Below are the code and all the weights of a small trained network. Each question names an input and a class and asks about switching units off, where a switched-off unit gives its printed mean instead of its output.

import numpy as np


def w(rows, s, z=0):
    codes = np.array(rows[::2]) - 128.0
    scale = np.full(codes.shape[1], s)
    scale[-1] = z or s
    return codes * scale


def norm(h):
    return h / np.sqrt((h * h).mean(-1, keepdims=True) + 1e-5)


def f(y):
    return y / 2 * (1 + np.tanh(0.7978845608 * (y + 0.044715 * y**3)))


def log_softmax(a):
    a = a - a.max(-1, keepdims=True)
    return a - np.log(np.exp(a).sum(-1, keepdims=True))


def net(x, mask):
    res = np.array(x, float).reshape(1, 4) / 4 @ E
    u = 0
    for l in range(2):
        y = f(norm(res) @ A[l][:, :-1].T + A[l][:, -1])
        res = res + np.where(mask[u : u + 4], y, B[l][:, -1]) @ B[l][:, :-1]
        u += 4
    return log_softmax(norm(res)[-1] @ U[:, :-1].T + U[:, -1])


A, B = {}, {}
E = w([
[85,140,137,88,124,92,194,125,133,145,180,136],'x0',
[139,79,164,166,138,170,181,135,100,163,202,141],'x1',
[68,97,169,177,89,151,169,253,169,79,114,112],'x2',
[148,149,62,103,83,159,150,169,70,158,126,150],'x3',
],0.012)
A[0] = w([
[184,132,220,228,94,162,215,133,137,165,156,176,227],'L0N0',
[82,180,105,67,176,38,96,156,158,128,67,153,2],'L0N1',
[143,199,91,73,43,170,34,168,176,130,1,82,77],'L0N2',
[2,162,122,30,175,62,177,163,144,212,153,116,114],'L0N3',
],0.0062,0.0035)
B[0] = w([
[241,95,64,106,79,103,104,67,124,44,100,138,254],'L0N0',
[219,40,204,56,152,198,229,119,101,43,157,255,173],'L0N1',
[234,37,128,128,216,98,82,95,220,31,158,98,246],'L0N2',
[177,33,43,195,246,167,115,197,100,152,87,11,211],'L0N3',
],0.0085,0.0061)
A[1] = w([
[142,51,171,108,193,10,20,138,199,72,115,40,252],'L1N0',
[124,139,181,164,117,152,175,230,177,54,122,130,36],'L1N1',
[112,164,88,186,66,155,132,247,248,98,178,151,107],'L1N2',
[81,202,89,51,155,112,147,150,178,54,2,107,73],'L1N3',
],0.006,0.0036)
B[1] = w([
[105,175,74,142,58,160,168,187,69,185,126,128,252],'L1N0',
[137,184,102,56,231,154,141,77,123,167,139,223,163],'L1N1',
[123,171,47,69,202,8,32,53,163,196,125,154,160],'L1N2',
[180,42,215,85,132,55,216,27,87,61,226,170,141],'L1N3',
],0.012,0.014)
U = w([
[132,192,101,102,186,103,108,51,137,185,111,174,172],'0',
[202,29,150,141,136,120,187,90,140,24,170,152,141],'1',
[127,187,104,106,51,129,148,188,66,168,140,140,234],'2',
[145,109,104,196,178,156,96,188,105,157,94,67,228],'3',
[121,147,122,141,89,160,150,150,127,134,104,103,62],'4',
[4,124,201,118,100,124,104,120,107,147,102,139,1],'5',
[104,141,230,150,118,89,108,124,183,113,143,105,16],'6',
[91,161,242,150,103,84,101,138,177,79,181,94,24],'7',
],0.012,0.0041)

Each question gives the input, the list of numbers given to net, and the class t.
The units are the neurons (one row each of A and B). Each row of codes is followed by its name. A weight is (code - 128) times the scale printed after its matrix; where a second scale follows, it is the last column's (A, B and U).
mask holds one flag per neuron, layer by layer. A switched-off neuron (its flag False) gives its mean, the last column of its row in B, instead of its output. The means were averaged over made-up inputs and are rounded, as every weight is.
A unit's drop is (log p(t) with every unit on - log p(t) with that unit switched off) / (log p(t) with every unit on - log p(t) with every unit switched off).
The circuit of an input: a set's keep is (log p(t) with only the set's units on - log p(t) with every unit switched off) / (log p(t) with every unit on - log p(t) with every unit switched off). Starting from all 8 units, units are removed one at a time, each time the one whose removal leaves the highest keep (on an exact tie, the one counted first), for as long as the keep stays at least 0.8.
circuit, biggest first: the units of the circuit, biggest drop first
k most important neurons: the k neurons with the biggest drops, biggest first
top k neurons in layer l: the k neurons of layer l with the biggest drops, biggest first
input [-8,2,-4,7], class 3: circuit, biggest first : (L1N0, L1N1, L1N3, L0N0)
input [-2,-5,1,-2], class 1: circuit, biggest first : (L0N1)
input [-2,4,2,2], class 1: 2 most important neurons : (L0N0, L1N0)
input [4,1,5,0], class 0: 3 most important neurons : (L1N2, L0N2, L1N1)
input [8,5,-6,7], class 3: 2 most important neurons : (L0N3, L1N0)
input [-2,-2,-4,-7], class 2: circuit, biggest first : (L1N0, L1N2)
input [-6,5,8,8], class 0: 4 most important neurons : (L1N2, L1N0, L0N3, L1N1)
input [7,-7,8,-5], class 0: 2 most important neurons : (L1N1, L1N2)
input [7,-8,4,6], class 1: 2 most important neurons : (L1N3, L0N1)
input [3,8,5,7], class 1: 2 most important neurons : (L1N0, L0N0)
input [1,-5,-1,-6], class 2: 2 most important neurons : (L1N0, L0N0)
input [3,-7,8,6], class 0: 3 most important neurons : (L1N2, L1N1, L0N0)
input [-5,1,-7,-8], class 2: 4 most important neurons : (L1N0, L1N2, L1N1, L0N1)
input [2,8,8,-2], class 0: circuit, biggest first : (L1N2, L1N1)
input [-6,4,-5,-4], class 3: circuit, biggest first : (L1N1)
input [1,8,-3,4], class 1: top 2 neurons in layer 1 : (L1N0, L1N2)
input [-8,1,8,-1], class 0: top 2 neurons in layer 1 : (L1N2, L1N1)
input [6,4,-2,0], class 3: top 2 neurons in layer 0 : (L0N3, L0N1)
input [8,3,-5,2], class 3: circuit, biggest first : (L0N3, L1N1)
input [3,-4,5,-5], class 0: top 3 neurons in layer 1 : (L1N1, L1N2, L1N3)
